[ -26  192   80  150  202  322  198 -132  117 -144 -263  218 -155  -49
   -4  -46 -350  -81  185  -82  157  306  424 -267 -221 -206  216 -332
 -408 -250  -99 -108  128   23  -98  367  -10 -564 -447]  k_533
[ -34 -244  317  -40  546   38 -186   81  192  -19 -219  228 -311 -259
  217  207 -241   66  -18  193  191 -104  -86 -325 -169   70  242 -429
  171 -607  -10 -411 -243   85 -115  141   52  301   94]  k_611
[  -3  219    6  135  151  293   86 -146   69 -104 -327  185 -222  -49
   49  -51 -451  -37  149  -52   11  304  456 -261 -258 -154  235 -418
 -373 -328 -154  -42  115   25 -196  365  -57 -542 -432]  k_429
[  25 -260  313 -160  338  147 -411   45  106    0  -97  280 -344 -278
  206  244 -395   13   27  241  129 -181  -87 -235 -147  135  478 -376
  205 -464  -77 -438 -297    5 -166  240   37  309  205]  k_408
[-156  -72  245 -319 -155 -452  153  122  -88 -336 -466   -9  -87 -591
  344  113  120 -199  149  -34   37   48  -61 -229  188 -213  425  115
 -140 -206  219 -831 -351   57  209  309 -340  209  111]  k_408
[ -62   28    8  171   89  318   92  -59  143 -138 -216  289  -49   69
  142 -138 -280 -146  -13  -20  206  177  311 -272   32 -113  178 -495
 -244 -274   55   27   26   96 -114  165   -3 -444 -387]  k_533
[ -84   35  -25  304   85  397  151  -99  140  -97 -138  269 -163  199
   13 -105 -314 -179    7   22  161  272  330 -275  -17  -90  120 -382
 -277 -118   57    3   51  144  -91   54    5 -465 -476]  k_257
[ -79 -171  287  -16  508   42 -216   67  194   20 -243  268 -319 -263
  288  253 -175   24   28  228  283  -90  -19 -253 -173  119  341 -463
  319 -577   -9 -465 -282   81  -91  176   40  380   92]  k_194
[-169   87 -262  223 -138 -110   99  -61  -34  293 -256 -204 -228  224
   84  298  140 -216   46  240  370   91   38   94  216   87  320 -343
  424 -283  111 -104   -4  -58  -55  117  106   82  221]  k_429
[  19   63  -18  166    7  411   84  -64  121 -184 -180  277 -162   85
   52 -134 -355 -168   14   -7  122  249  353 -271 -133 -192  251 -366
 -258 -135   18   72   22  103  -27  194  -39 -457 -422]  k_235
[ -48  240   75  184  213  327  161 -134  135 -188 -332  307 -102   21
   -8    9 -315  -96  158  -59  152  270  410 -376 -184 -122  290 -277
 -429 -291 -125 -138  124   64 -172  390  -34 -469 -500]  k_611
[-183  -27 -318  237 -249  123  141 -106 -102  330  -34 -280 -439  291
  -55  207  -56 -236  111  303  553  381  193  294    5 -166  283 -366
  312  -16  118 -135  153 -101   41   58  183 -190   49]  k_408
[-173 -117  222 -265 -172 -506   92  114  -16 -274 -495  -10  -94 -575
  426  145  104 -174  215  -32  106    6  -56 -197  205 -184  528   76
 -122 -277  216 -878 -393   11  168  340 -332  218   95]  k_533
[  12  -80  217 -160 -251 -391  139  -14  -45 -294 -411    6 -285 -531
  180   86  -30 -238  288   30 -145   95    2 -187   15 -215  247   52
  106  -89  119 -676 -448   28  309   50 -317  288   53]  k_533
[-186   57 -324  161 -255   21  121  -58  -51  322  -69 -246 -303  324
    8  205   95 -231   18  305  438  289   74  282  184  -78  308 -420
  419  -41   83  -29  112  -61  -18   83  224 -121  173]  k_611
[-213 -141  271 -325 -240 -494  117  143  -16 -346 -408  -40  -41 -523
  360  148  129 -213  180  -57  102   29 -112 -230  305 -238  410  253
 -249  -87  211 -789 -321  134  188  386 -294  154  113]  k_235
[ 120 -184  310 -168  374  204 -415   53   87   15  -97  286 -396 -311
  137  304 -385  -53   -1  240  210  -44  -13 -215 -290   81  535 -392
  186 -420  -68 -503 -280  -71 -127  271    7  254  124]  k_611
[  89 -211  304 -164  309  175 -394   16  131   23 -138  309 -372 -245
  145  307 -309  -82   47  257  194 -101  -51 -167 -252   79  518 -416
  192 -355  -92 -473 -302  -32 -119  259   -2  316  196]  k_429
[  19 -200  292  -39  549   65 -209   52  206  -43 -210  304 -353 -313
  160  237 -207   48   25  171  217  -72  -67 -226 -339    2  401 -422
  259 -627   -3 -523 -264   -1  -24  163  -48  405   99]  k_235
[ -80 -193  286  -73  452  -30 -172   62  132   -1 -273  269 -308 -332
  262  170 -183  100  -29  213  155 -104  -50 -216 -160   56  283 -497
  298 -630  -33 -485 -302   87 -110  165  -24  346  151]  k_642
[-188   97 -285  232 -209   88  171 -119  -76  314  -44 -254 -321  337
 -117  277   44 -243  107  268  480  326  136  264   67  -61  203 -238
  247  -28   47 -146  201 -110  -25  118  231 -181   47]  k_611
[ -37  172   45  199  133  324  211 -157   82 -163 -262  207 -153   -2
  -66  -82 -384  -64  183  -54   91  283  447 -334 -225 -171  201 -245
 -424 -240 -104  -79  125   68 -130  343   12 -552 -487]  k_611
[  51  -47  186 -171 -255 -407  132   10  -65 -315 -386    4 -274 -535
  157   93  -29 -241  228   39 -153  101   17 -223   29 -233  333   58
  133  -86  115 -595 -470   53  354   38 -294  351   67]  k_194
[-168 -107  194 -291 -151 -533  125  153   14 -339 -458   26  -40 -546
  352  100  151 -171  107  -18    3   19 -143 -267  206 -213  532  209
 -143 -187  206 -785 -393  114  211  316 -339  232  112]  k_235
[-156  -54  258 -266 -162 -466  124  138 -127 -294 -477    3 -108 -590
  422  127  115 -158  173    0  121   20  -75 -231  215 -208  482  119
 -153 -216  213 -850 -385   56  165  323 -350  227   93]  k_429
[   4 -117  161  -35  -95 -335  168   -4   24 -295 -419  119 -157 -430
  127   81    8 -211  207   27  -70   71  -28 -249   29 -173  314   81
   69 -106  124 -631 -452   60  288   -6 -265  355  -36]  k_194
[  67 -197  262  -94  337  207 -419   36   85   90 -119  306 -366 -225
  174  273 -389  -64   11  290  160 -121   -1 -185 -222  145  492 -504
  199 -437  -95 -482 -316  -12 -191  197   18  278  139]  k_408
[  14   74  -17  306  114  471  147  -76  154 -132 -213  307 -157  196
   -5  -83 -323 -200   24   17  223  318  369 -266 -146 -185  240 -465
 -300 -130   49   37   58   85  -99  126  -30 -471 -485]  k_611
[  64 -165  193 -167 -173 -303  101   14   43 -304 -457  157 -181 -495
  115  121   14 -262  255   29  -83  109   -5 -221  -75 -255  340   34
   85    8  100 -655 -481   33  378   23 -356  368   68]  k_642
[   9    3   34  154   90  414  122  -80  115 -203 -188  278 -180   30
   25 -116 -346 -168   49   -4  183  295  344 -284 -136 -208  200 -411
 -240 -202   58  -15   66   80  -19  183  -37 -436 -407]  k_642
[  26 -195  207 -175 -206 -316  125   26   15 -370 -357   94 -192 -511
  147   30  -44 -223  209  -15 -109   69  -53 -234   -4 -265  266  160
   44  -25  168 -609 -452   65  383   11 -309  309   17]  k_235
[ -62 -167  294  -26  532   34 -197   57  204  -47 -197  328 -284 -287
  189  213 -181   75  -26  177  162  -95  -65 -249 -221   55  356 -444
  235 -651  -11 -498 -241   41  -86  188  -32  383   91]  k_235
[  -1 -217  266  -18  544  112 -214   49  151    6 -259  364 -327 -299
  192  201 -230   46  -18  241  189  -43  -11 -227 -362  -12  391 -508
  259 -595  -20 -566 -298   26  -61  129  -30  384   44]  k_408
[  41  -77  169 -157 -232 -371   75   64   -3 -306 -442   96 -204 -502
  179  110   50 -304  137   60 -117   70  -55 -284   69 -213  449    3
  116 -123  184 -656 -454   46  275   89 -314  313   51]  k_611
[  61 -169  217 -126  339  156 -458   37   84  105 -115  291 -460 -253
  195  285 -386  -94  -52  341  191  -68  -12 -196 -273  133  584 -499
  182 -473  -67 -552 -306   -7 -150  194  -55  272   95]  k_235
[ -62 -189  321  -73  563   22 -164   43  154  -50 -239  302 -194 -275
  193  217 -181   80  -30  163  203 -116  -36 -286 -166   37  280 -495
  191 -654  -55 -483 -244   51 -133  217   48  344  121]  k_611
[  51  -64  203 -182 -244 -360  160    7  -57 -330 -441   36 -306 -560
  199   88  -37 -206  284   28  -76  117   68 -198  -53 -275  297   48
   76  -75   59 -661 -451   26  319  107 -343  245   68]  k_257
[   5 -208  285  -93  449   63 -203   38  157    5 -227  274 -388 -330
  189  227 -237   12   51  225  244   -9   24 -175 -344  -25  383 -542
  279 -571  -30 -537 -296  -35    3  175  -56  343  137]  k_533
[  40 -139  206 -168 -136 -323  144   22  -73 -340 -385   98 -196 -557
  141   73    8 -216  172   10  -54   99  -25 -232  -39 -287  333   62
   83  -74  143 -731 -487    3  363   50 -336  345   17]  k_429
[-150   92 -232  154 -224   42  195  -73 -102  264  -36 -277 -316  211
 -159  229   57 -231  122  210  440  358   96  241   11 -133  163 -222
  256  -14  132 -138  171 -152  127  127  176 -212  119]  k_429
[-248   66 -237  220 -195  101  169  -59 -137  343  -72 -295 -393  281
  -28  264   -4 -187  112  275  458  330  138  339  116 -117  252 -380
  303  -52   49 -173  187 -105  -40  160  183 -175  191]  k_642
[-226   -8  261 -282 -135 -480  167  136  -75 -241 -475  -64 -109 -574
  372  145  125 -184  245  -41   83  108  -40 -154  185 -200  410   92
 -153 -189  226 -899 -355   32  183  340 -339  160   53]  k_533
[-162  -24  252 -247 -107 -372  117  137  -89 -348 -431  -22  -94 -549
  269  185   65 -201  234  -82   77  103   -1 -284  146 -204  420  185
 -226 -213  210 -855 -304   67  178  366 -284  139   39]  k_235
[   0  -32  202  -41 -128 -344  101   16  -32 -264 -377   66 -232 -476
  191  109  -58 -241  271   48 -127   55   10 -272   87  -98  294   42
   86 -131   97 -680 -472   59  286   -8 -298  351   65]  k_235
[-249   82 -285  181 -229   -6  253  -76 -115  317  -65 -288 -316  295
 -102  183   90 -168   43  230  379  342   94  335   93 -156  223 -285
  243  -36   67 -136  211 -116   20  148  159 -201  160]  k_257
[-210  154 -223   87 -166 -164  235  -19  -54  264 -395 -164 -173  199
   60  290  305 -235   26  266  377  176   63  158  149    2  336 -395
  415 -170   39 -135   -9   -9   32  215   57   98  359]  k_194
[-138  -97  252 -313 -200 -476  127  120  -68 -340 -429   27  -60 -605
  315  124   61 -209  148  -34   20   44  -54 -240  206 -193  481  151
 -140 -222  211 -831 -382   49  226  300 -365  241   63]  k_194
[ -14   79   13  259   44  404  118  -86  121 -111 -109  251 -117  169
  -10 -112 -299 -177   28  -20  208  275  324 -233  -58 -138  143 -370
 -351 -107   79   43  103   75  -99  145    4 -554 -464]  k_533
[   5  -61  188 -181 -124 -338  124   47  -41 -293 -489  184 -140 -539
  173   81   17 -249  186   33 -109   95   24 -271  -18 -205  375  -11
   94 -122   87 -731 -497   30  328   64 -352  344   55]  k_257
[-174  192 -239  169 -143  -75  117  -34  -86  341 -261 -282 -318  276
   94  298  114 -220   43  284  298  235  117  163  191   50  225 -466
  464 -191   23  -16   47   -1  -45  145  105    4  330]  k_642
[  89 -205  269 -130  382  217 -419   60  103   51  -98  331 -373 -300
   78  285 -390  -53    8  237  176  -95  -44 -240 -324   96  560 -457
  190 -426  -50 -484 -324  -67  -82  219    0  273  110]  k_194
[  80 -216  252 -128  247  182 -497   44   87   64  -71  251 -414 -243
  174  234 -407  -65  -22  294   57 -210  -90 -223 -126  197  534 -447
  303 -450  -54 -368 -311  -25 -171  166   19  308  225]  k_611
[  26 -117  224 -225 -147 -370  155   32  -24 -369 -457  107 -146 -592
  202   48   -3 -190  207   -6 -134   21  -32 -294    6 -247  342   93
   45 -140  108 -672 -466   53  328  118 -297  299   63]  k_408
[ -46  235   93  144  162  286  241 -156   64 -183 -296  232 -112 -119
  -86 -107 -350   -5  167 -117   21  254  417 -279 -255 -176  191 -248
 -523 -367  -93 -171  208  -13 -172  438  -49 -613 -493]  k_611
[   3 -128  234 -212 -223 -407  155   19  -33 -345 -394   31 -160 -516
  147   70   69 -245  233   -5 -128   83  -70 -206   80 -254  245  122
   31   -7  145 -673 -438   53  369   62 -283  323  120]  k_429
[-213  171 -205  150 -208  -86  152  -37  -88  309 -300 -181 -229  286
   65  304  227 -276   35  295  433  209  112  207  164  -10  329 -394
  400 -123   54 -135   19  -40   -8  202   51   68  322]  k_533
[  -5 -196  272  -86  506   69 -212   60  148  -24 -252  262 -375 -306
  260  196 -225   82   26  226  251  -18  -11 -195 -278  -24  344 -555
  255 -605  -49 -464 -275   29  -73  168  -30  346   97]  k_429
[  22 -124  188 -131 -157 -354  137    9  -36 -321 -374   41 -221 -509
  151   69  -51 -212  241   22 -124  102  -10 -276   51 -195  268   67
  134  -75  107 -600 -488   69  317   -7 -265  349   48]  k_429
[-206   38 -244  197 -266   37  187  -36 -135  261  -75 -306 -372  262
  -25  215  121 -231   33  251  429  203    7  262  164  -97  221 -273
  323  -70  145 -121  175  -90    4   80  196 -124  203]  k_429
[-226  -39  256 -260 -121 -506  178  114  -96 -301 -484  -34  -87 -576
  329  154   95 -116  233  -35   64   73  -33 -276  212 -161  395  138
 -209 -271  176 -851 -341   77  117  358 -316  160   63]  k_533
[-111 -231  306  -40  554   31 -209   79  163   59 -205  246 -315 -301
  270  220 -227   83  -29  184  237 -101  -32 -243 -156   72  304 -488
  206 -637    7 -548 -256   30  -74  184   24  299  105]  k_257
[  -7 -264  252  -63  441   99 -256   43  201   -2 -226  317 -311 -245
  192  260 -181    2  -12  212  255  -99  -52 -181 -254   31  408 -457
  256 -504  -12 -499 -284   18  -47  137    9  395   55]  k_194
[-173    9 -255  102 -285   42  247  -60 -142  207  -91 -245 -328  288
 -143  181   84 -181  -16  266  410  364   65  323   90 -286  337 -324
  320    2   18  -75  170  -98   36  196  188 -111  233]  k_611
[-247  164 -174   90 -232  -85  190  -63 -124  365 -226 -307 -173  281
   35  292  202 -274  126  256  355  170   98  203  289   76  116 -361
  402  -69   79  -63   65    5   33  176  172   -9  396]  k_408
[ -14  242   94  173  235  370  213 -167  130 -196 -246  295  -61   18
 -127   10 -346 -118  230  -90  190  338  427 -338 -278 -198  219 -158
 -567 -160 -134 -153  184   37 -115  430    8 -595 -519]  k_408
[  25 -116  228 -100 -178 -368  148  -29  -19 -300 -398   70 -184 -499
  162  118   15 -230  281   16  -85   30  -12 -193   68 -186  262   57
   84  -90  108 -684 -450   27  284   20 -306  372   78]  k_429
[ -12   18  -55  218   17  392  117  -69  141 -238 -190  337 -184  124
   15 -150 -292 -189 -101   11  112  235  294 -260  -76 -195  310 -409
 -192 -207   54   36   37   75  -81  128  -37 -384 -396]  k_257
[ -44  -16   33  187   74  435  125  -76   55 -159 -101  187 -159  106
   -1 -125 -409 -110   45  -21  170  247  342 -294  -26 -166  100 -372
 -309 -155   31   59   56  148  -37  168   46 -532 -344]  k_235
[  -6 -214  270 -118  458   -3 -177   57  177  -68 -264  252 -353 -366
  255  204 -182   45   31  183  246  -67  -28 -217 -288  -23  317 -435
  290 -642  -22 -490 -257   49    3  176  -28  345  175]  k_235
[-218  137 -227  163 -245 -130  196  -54  -56  295 -227 -245 -213  260
   40  256  204 -240  106  266  366  155   92  161  228   31  242 -287
  430 -116   49  -39   40   21   34  163  130   46  346]  k_235
[ 124 -230  290 -120  330  217 -467   80  124   27  -65  346 -362 -267
  153  299 -398  -43    8  244  149 -122  -64 -253 -237  131  580 -396
  211 -407  -74 -426 -329  -70 -150  220   -9  315  121]  k_533
[  17  233   40  217   72  327  176 -160   67 -193 -229  174 -228  -27
  -64  -50 -398 -148  170  -64  132  304  479 -346 -234 -170  207 -219
 -460 -256  -69  -87  185   34 -148  347   -4 -620 -522]  k_611
[  65  -55  192 -134 -169 -344  141   28  -71 -347 -388   15 -291 -537
  117   89  -60 -233  217   10 -131  121   -8 -267  -22 -221  331  111
   43 -157  134 -660 -418   37  315   46 -280  275   16]  k_194
[  18 -223  193 -236 -191 -337  106   40   17 -301 -440  128 -138 -585
  152   56    2 -215  241   12 -101   38  -71 -199  -22 -267  321   78
  118  -19  160 -677 -511   13  410   25 -322  358   54]  k_642
[-184  -80  242 -243 -113 -455  138  103  -43 -281 -472    0  -95 -531
  350  185   97 -174  229  -25  126   95  -25 -192  134 -203  448  101
 -163 -196  213 -879 -365   22  177  315 -353  198   74]  k_533
[-140 -105  253 -281 -116 -490   91  147  -21 -325 -444   27 -112 -598
  423  156   70 -154  158  -38  114   41  -46 -247  238 -176  532  121
 -143 -251  167 -835 -376   36  135  319 -349  263   63]  k_257
[ -28  -61  -13  171   -7  372  113  -61  131 -172 -194  258 -103  108
   70 -162 -306 -161   -7   10  164  161  277 -290   22 -159  206 -423
 -214 -144   68  131    8  154  -37  130   23 -431 -354]  k_194
